Below are the code and all the weights of a small trained network. Each question names an input and a class and asks about switching units off, where a switched-off unit gives its printed mean instead of its output.

import numpy as np


def w(rows, s, z=0):
    codes = np.array(rows[::2]) - 128.0
    scale = np.full(codes.shape[1], s)
    scale[-1] = z or s
    return codes * scale


def norm(h):
    return h / np.sqrt((h * h).mean(-1, keepdims=True) + 1e-5)


def f(y):
    return np.maximum(y, 0)


def log_softmax(a):
    a = a - a.max(-1, keepdims=True)
    return a - np.log(np.exp(a).sum(-1, keepdims=True))


def net(x, mask):
    res = np.array(x, float).reshape(1, 3) / 4 @ E
    u = 0
    for l in range(4):
        y = f(norm(res) @ A[l][:, :-1].T + A[l][:, -1])
        res = res + np.where(mask[u : u + 5], y, B[l][:, -1]) @ B[l][:, :-1]
        u += 5
    return log_softmax(norm(res)[-1] @ U[:, :-1].T + U[:, -1])


A, B = {}, {}
E = w([
[148,126,42],'x0',
[2,249,117],'x1',
[183,161,172],'x2',
],0.00095)
A[0] = w([
[104,210,106,68],'0.n0',
[173,100,229,119],'0.n1',
[226,4,120,197],'0.n2',
[67,65,23,155],'0.n3',
[108,237,227,5],'0.n4',
],0.0043,0.0014)
B[0] = w([
[51,51,181,173],'0.n0',
[228,111,180,187],'0.n1',
[112,208,216,253],'0.n2',
[176,234,64,188],'0.n3',
[171,67,2,185],'0.n4',
],0.0041,0.0037)
A[1] = w([
[45,195,205,40],'1.n0',
[139,120,24,176],'1.n1',
[19,120,139,7],'1.n2',
[86,72,252,21],'1.n3',
[153,119,156,182],'1.n4',
],0.0039,0.0016)
B[1] = w([
[174,45,39,175],'1.n0',
[173,147,254,252],'1.n1',
[55,41,217,164],'1.n2',
[180,233,237,167],'1.n3',
[124,141,172,194],'1.n4',
],0.0037,0.002)
A[2] = w([
[33,109,151,32],'2.n0',
[189,142,188,99],'2.n1',
[3,79,164,69],'2.n2',
[159,138,153,2],'2.n3',
[20,30,186,156],'2.n4',
],0.0042,0.0033)
B[2] = w([
[146,71,187,157],'2.n0',
[122,98,153,242],'2.n1',
[71,38,168,201],'2.n2',
[66,115,92,128],'2.n3',
[3,67,153,251],'2.n4',
],0.0055,0.0023)
A[3] = w([
[4,9,173,121],'3.n0',
[29,192,179,3],'3.n1',
[202,234,210,198],'3.n2',
[205,100,79,110],'3.n3',
[60,139,40,2],'3.n4',
],0.0032,0.0037)
B[3] = w([
[4,88,134,187],'3.n0',
[155,53,26,129],'3.n1',
[76,126,13,255],'3.n2',
[107,72,15,133],'3.n3',
[235,236,68,128],'3.n4',
],0.0042,0.0048)
U = w([
[237,228,229,254],'0',
[151,228,11,252],'1',
[187,101,127,2],'2',
[2,47,152,254],'3',
[239,61,16,88],'4',
[127,171,60,4],'5',
],0.0058,0.0043)

Each question gives the input, the list of numbers given to net, and the class t.
The units are the neurons (one row each of A and B). Each row of codes is followed by its name. A weight is (code - 128) times the scale printed after its matrix; where a second scale follows, it is the last column's (A, B and U).
mask holds one flag per neuron, layer by layer. A switched-off neuron (its flag False) gives its mean, the last column of its row in B, instead of its output. The means were averaged over made-up inputs and are rounded, as every weight is.
A unit's drop is (log p(t) with every unit on - log p(t) with that unit switched off) / (log p(t) with every unit on - log p(t) with every unit switched off).
The circuit of an input: a set's keep is (log p(t) with only the set's units on - log p(t) with every unit switched off) / (log p(t) with every unit on - log p(t) with every unit switched off). Starting from the 12 units with the biggest drops (on a tie, the unit counted first), units are removed one at a time, each time the one whose removal leaves the highest keep (on an exact tie, the one counted first), for as long as the keep stays at least 0.8.
circuit, biggest first: the units of the circuit, biggest drop first
unit that matters most: the unit with the biggest drop
top k neurons: the k neurons with the biggest drops, biggest first
k most important neurons of layer l: the k neurons of layer l with the biggest drops, biggest first
drop of u: that unit's drop, to one decimal
input [-1,-1,6], class 4: unit that matters most => 2.n4
input [4,3,-5], class 1: circuit, biggest first => [0.n3 2.n4]
input [2,-3,3], class 0: circuit, biggest first => [0.n2 2.n4]
input [4,-6,4], class 0: circuit, biggest first => [0.n2 2.n4]
input [1,2,8], class 4: top 4 neurons => [2.n4 0.n4 2.n2 3.n0]
input [-8,-4,-8], class 0: circuit, biggest first => [2.n4 3.n0 1.n3]
input [6,-8,-2], class 1: top 2 neurons => [3.n2 0.n2]
input [8,-5,5], class 1: 2 most important neurons of layer 3 => [3.n2 3.n0]
input [-7,1,6], class 4: top 2 neurons => [0.n4 2.n4]
input [8,-8,1], class 1: top 3 neurons => [3.n2 0.n2 1.n1]
input [-6,-5,-7], class 0: top 2 neurons => [2.n4 3.n0]
input [-8,0,5], class 4: top 2 neurons => [0.n4 2.n4]
input [5,-7,1], class 1: 2 most important neurons of layer 1 => [1.n1 1.n2]
input [8,3,-6], class 1: unit that matters most => 0.n3
input [8,-2,3], class 1: drop of 2.n4 => 0.1
input [-7,-3,-4], class 0: drop of 3.n0 => 0.1
input [-2,-8,-6], class 0: drop of 0.n2 => 0.6
